[[ 49 -48   8  53 -17]
 [-33  30   1 -37  11]]
->
[[-33  30   1 -37  11]
 [ 49 -48   8  53 -17]]

[[ 17 -10  68  26  33  46]
 [ 26  28   4  21   7  11]
 [ 18  15  30  22  16  28]
 [ 23  -3  36  20  18  15]
 [-15 -21   7 -11   1 -23]]
->
[[-15 -21   7 -11   1 -23]
 [ 17 -10  68  26  33  46]
 [ 18  15  30  22  16  28]
 [ 23  -3  36  20  18  15]
 [ 26  28   4  21   7  11]]

[[-60 -41]
 [ 16  35]
 [-12  56]
 [  8  23]
 [ -2  -7]
 [ 31   6]
 [  1  11]
 [ 28  24]
 [ 27  20]]
->
[[-60 -41]
 [-12  56]
 [ -2  -7]
 [  1  11]
 [  8  23]
 [ 16  35]
 [ 27  20]
 [ 28  24]
 [ 31   6]]

[[  3  -6]
 [ -3 -19]
 [-11   1]
 [-45 -29]
 [ -9  -7]
 [ 60  35]
 [ 38  30]]
->
[[-45 -29]
 [-11   1]
 [ -9  -7]
 [ -3 -19]
 [  3  -6]
 [ 38  30]
 [ 60  35]]

[[-30  16 -48  -3 -15 -15  -5 -36  -9   8]
 [-16  -2 -56   3 -27  -7  -4 -12 -21   8]
 [  3  -7 -32   6 -29   2 -32 -28  -1 -27]
 [-15   6 -53  -8 -20 -16 -10 -18 -18  13]
 [-13   8 -32   3 -21  -5 -28 -45   4 -22]
 [-20  -4 -34  24 -31  12 -11 -36   0 -30]]
->
[[-30  16 -48  -3 -15 -15  -5 -36  -9   8]
 [-20  -4 -34  24 -31  12 -11 -36   0 -30]
 [-16  -2 -56   3 -27  -7  -4 -12 -21   8]
 [-15   6 -53  -8 -20 -16 -10 -18 -18  13]
 [-13   8 -32   3 -21  -5 -28 -45   4 -22]
 [  3  -7 -32   6 -29   2 -32 -28  -1 -27]]

[[ 13 -14  15  16 -21  -8   5  16  27 -23 -22  20   3]
 [ 22 -25 -26  27  -8 -14  -8 -11  17 -23 -27  23 -20]
 [ 34 -27  24  13   7 -11  17  13  21   0  22  19  19]
 [ 15  -3   1  -2  33   5 -38 -17   2   1 -57   2 -11]]
->
[[ 13 -14  15  16 -21  -8   5  16  27 -23 -22  20   3]
 [ 15  -3   1  -2  33   5 -38 -17   2   1 -57   2 -11]
 [ 22 -25 -26  27  -8 -14  -8 -11  17 -23 -27  23 -20]
 [ 34 -27  24  13   7 -11  17  13  21   0  22  19  19]]

[[  5   7   8 -17  20  -9   9 -12  32]
 [ 29  12  26  16 -32  19  -8   5 -25]
 [ 11  15   0 -21 -17  10 -11  36 -24]
 [ 15  13  19  -6 -27  16 -17   1 -23]
 [ 10  22  -8 -35 -22   5 -24  58 -19]]
->
[[  5   7   8 -17  20  -9   9 -12  32]
 [ 10  22  -8 -35 -22   5 -24  58 -19]
 [ 11  15   0 -21 -17  10 -11  36 -24]
 [ 15  13  19  -6 -27  16 -17   1 -23]
 [ 29  12  26  16 -32  19  -8   5 -25]]
---
[[ -4  14   9  54 -23]
 [ -9  13   7  45 -21]
 [ -3  13  13  -9  28]
 [-12  -8  21 -29 -22]]
->
[[13  7]
 [13 13]]

[[ -3  13   1 -14  14]
 [ 33  -4  22  32  -3]
 [-21 -25   2 -57   4]]
->
[[ -4  22]
 [-25   2]]

[[-13   0 -13  59 -11]
 [  3 -34   6 -55 -18]
 [ -3  48  -3  53  30]]
->
[[-34   6]
 [ 48  -3]]

[[ -7  -3  -2   1  10]
 [-18 -20 -30  52  51]
 [  6   6   8   1  -8]
 [ -4   5   8  18  12]
 [  5   7  11  11  -9]]
->
[[-20 -30]
 [  6   8]]

[[-13  21   5  53]
 [ 30  36  68  11]
 [ -6  14 -29  56]]
->
[[ 36  68]
 [ 14 -29]]

[[ 22 -20 -25 -61]
 [ 22 -51 -17 -43]
 [-25   5  34  15]]
->
[[-51 -17]
 [  5  34]]
---
[[ 18 -36  32  10  15]
 [-12 -20 -17 -35 -15]
 [-29 -16 -29 -15  -6]
 [-37  55 -45 -13 -11]
 [  0   1  17  19  22]]
->
[[ 18 -36]
 [-12 -20]]

[[-47 -11 -38  22]
 [ 60  -1  23   6]
 [-51   3 -37 -16]
 [ 27  19  44 -35]
 [ -9  20 -29 -54]]
->
[[-47 -11]
 [ 60  -1]]

[[41  1 25]
 [36  7 64]
 [11  3 23]]
->
[[41  1]
 [36  7]]

[[-39 -41 -24 -22]
 [-24  -2  56 -44]]
->
[[-39 -41]
 [-24  -2]]

[[-30   9 -20 -29   0]
 [-17  60  46 -48 -59]
 [-37  -2 -56  30  33]
 [ -7  59 -62   9 -69]
 [  2  55  -8 -10  -3]]
->
[[-30   9]
 [-17  60]]

[[  4 -34  61]
 [ 52 -51 -34]
 [-50  37  43]
 [-44  47  35]]
->
[[  4 -34]
 [ 52 -51]]

[[-46 -19 -28  -4]
 [ -9  20 -55 -33]
 [ 39  15  46  13]]
->
[[-46 -19]
 [ -9  20]]
---
[[ -4  -2  35  20]
 [  0  61 -45  62]
 [ 25  -8 -16 -53]
 [ 11  -6 -23 -45]
 [ 12  24  14  36]]
->
[[-4 -2]
 [ 0 61]]

[[ 45  21]
 [-66  -3]
 [-36 -41]]
->
[[ 45  21]
 [-66  -3]]

[[-13  23  31]
 [-48 -59  40]
 [ 17  41 -39]
 [  5  28 -13]]
->
[[-13  23]
 [-48 -59]]

[[ 59 -23]
 [ 53 -23]
 [-32  15]]
->
[[ 59 -23]
 [ 53 -23]]

[[  3 -23]
 [-18 -51]
 [-39  18]]
->
[[  3 -23]
 [-18 -51]]

[[-71  -6]
 [-10  57]
 [-56  23]
 [  8 -23]
 [ 23 -12]]
->
[[-71  -6]
 [-10  57]]

[[-19  23  35   6]
 [ 29  58  31  -2]]
->
[[-19  23]
 [ 29  58]]
